Below is a small trained network, with its code and all its weights. Each question gives an input and a class and asks what happens when units are switched off, that is, made to give their printed mean instead of their output.

import numpy as np


def w(rows, s, z=0):
    codes = np.array(rows[::2]) - 128.0
    scale = np.full(codes.shape[1], s)
    scale[-1] = z or s
    return codes * scale


def f(y):
    return np.maximum(y, 0)


def log_softmax(a):
    a = a - a.max(-1, keepdims=True)
    return a - np.log(np.exp(a).sum(-1, keepdims=True))


def net(x, mask):
    res = np.array(x, float).reshape(1, 8) / 4 @ E
    y = f(res @ A[0][:, :-1].T + A[0][:, -1])
    res = res + np.where(mask, y, B[0][:, -1]) @ B[0][:, :-1]
    return log_softmax(res[-1] @ U[:, :-1].T + U[:, -1])


A, B = {}, {}
E = w([
[81,150,168,106,91,89,58,254],'x0',
[89,37,96,91,187,139,68,108],'x1',
[130,219,40,28,91,164,65,60],'x2',
[137,167,153,166,98,107,173,176],'x3',
[24,159,170,153,40,71,111,11],'x4',
[189,185,102,141,208,164,219,96],'x5',
[136,75,120,156,74,207,172,95],'x6',
[129,152,132,85,93,160,98,173],'x7',
],0.0068)
A[0] = w([
[200,207,76,83,125,135,122,176,179],'N0',
[25,169,82,46,56,85,35,54,137],'N1',
[61,132,76,68,43,103,3,43,195],'N2',
[108,220,57,36,188,108,90,187,178],'N3',
[165,232,92,97,85,219,132,132,169],'N4',
[228,189,109,60,73,254,191,90,154],'N5',
[164,102,53,29,229,172,153,131,233],'N6',
[190,52,54,93,244,239,150,111,166],'N7',
[145,210,80,92,175,95,55,179,140],'N8',
[144,141,174,250,174,89,190,60,252],'N9',
[94,77,193,168,48,151,43,237,177],'N10',
[157,136,216,190,62,127,149,94,231],'N11',
[168,178,73,117,51,187,133,70,165],'N12',
[33,86,125,122,67,121,77,194,230],'N13',
],0.0065,0.0038)
B[0] = w([
[171,197,105,58,129,150,108,244,191],'N0',
[59,203,209,81,38,18,77,53,242],'N1',
[78,171,190,128,20,72,69,10,252],'N2',
[231,215,212,43,153,62,24,182,213],'N3',
[112,168,60,41,45,135,165,187,190],'N4',
[116,176,36,59,106,174,199,134,205],'N5',
[233,101,89,75,219,135,32,48,234],'N6',
[189,67,38,146,195,170,36,18,242],'N7',
[182,208,216,23,175,23,82,179,192],'N8',
[159,111,142,207,144,221,253,134,254],'N9',
[30,57,134,184,173,25,46,210,234],'N10',
[59,89,140,182,77,192,202,143,209],'N11',
[80,159,57,27,59,174,191,80,186],'N12',
[55,82,197,202,105,53,60,165,230],'N13',
],0.0061,0.0085)
U = w([
[113,123,194,254,170,193,255,109,254],'0',
[222,246,171,28,211,93,51,216,5],'1',
[96,196,32,46,69,219,200,156,98],'2',
[43,64,193,203,169,77,55,216,151],'3',
[37,208,209,99,36,71,67,36,35],'4',
[200,55,41,150,217,207,66,10,120],'5',
],0.0065,0.0019)

Each question gives the input, the list of numbers given to net, and the class t.
The units are the neurons (one row each of A and B). Each row of codes is followed by its name. A weight is (code - 128) times the scale printed after its matrix; where a second scale follows, it is the last column's (A, B and U).
mask holds one flag per neuron, in row order. A switched-off neuron (its flag False) gives its mean, the last column of its row in B, instead of its output. The means were averaged over made-up inputs and are rounded, as every weight is.
A unit's drop is (log p(t) with every unit on - log p(t) with that unit switched off) / (log p(t) with every unit on - log p(t) with every unit switched off).
The circuit of an input: a set's keep is (log p(t) with only the set's units on - log p(t) with every unit switched off) / (log p(t) with every unit on - log p(t) with every unit switched off). Starting from the 12 units with the biggest drops (on a tie, the unit counted first), units are removed one at a time, each time the one whose removal leaves the highest keep (on an exact tie, the one counted first), for as long as the keep stays at least 0.8.
units of the circuit, in order: the units of the circuit, biggest drop first
k most important neurons: the k neurons with the biggest drops, biggest first
drop when u is switched off: that unit's drop, to one decimal
input [-1,-5,3,-7,-1,0,8,-6], class 2: 3 most important neurons : (N5 N12 N4)
input [2,-8,5,7,-2,6,-1,-1], class 2: units of the circuit, in order : (N5)
input [8,-7,2,-6,4,6,-3,8], class 1: 3 most important neurons : (N3 N0 N8)
input [8,-2,-4,2,6,-5,0,8], class 3: 2 most important neurons : (N10 N13)
input [-4,0,-5,7,3,-5,5,6], class 3: 4 most important neurons : (N10 N13 N5 N12)
input [-5,2,8,-6,-7,-6,-6,-8], class 1: 2 most important neurons : (N3 N8)
input [-1,-4,-7,-4,-4,7,1,-3], class 5: 2 most important neurons : (N7 N6)
input [-5,-4,1,4,-4,-2,8,-7], class 2: 2 most important neurons : (N5 N12)
input [5,-2,-2,5,5,-2,0,5], class 3: 2 most important neurons : (N10 N13)
input [1,-2,-6,-8,-1,4,4,-2], class 5: 2 most important neurons : (N7 N13)
input [-3,4,2,6,-8,3,-1,-3], class 5: 2 most important neurons : (N7 N6)
input [-8,-6,-6,2,7,-6,-8,6], class 0: 2 most important neurons : (N9 N11)
input [5,2,4,5,-4,-3,8,5], class 3: drop when N13 is switched off : 1.1
input [-4,-8,-3,-3,1,4,2,-3], class 0: units of the circuit, in order : (N9)
input [0,-5,1,-1,2,1,-7,7], class 1: drop when N3 is switched off : 0.2
input [-5,7,5,-3,-6,-8,-8,-8], class 1: drop when N1 is switched off : 0.2
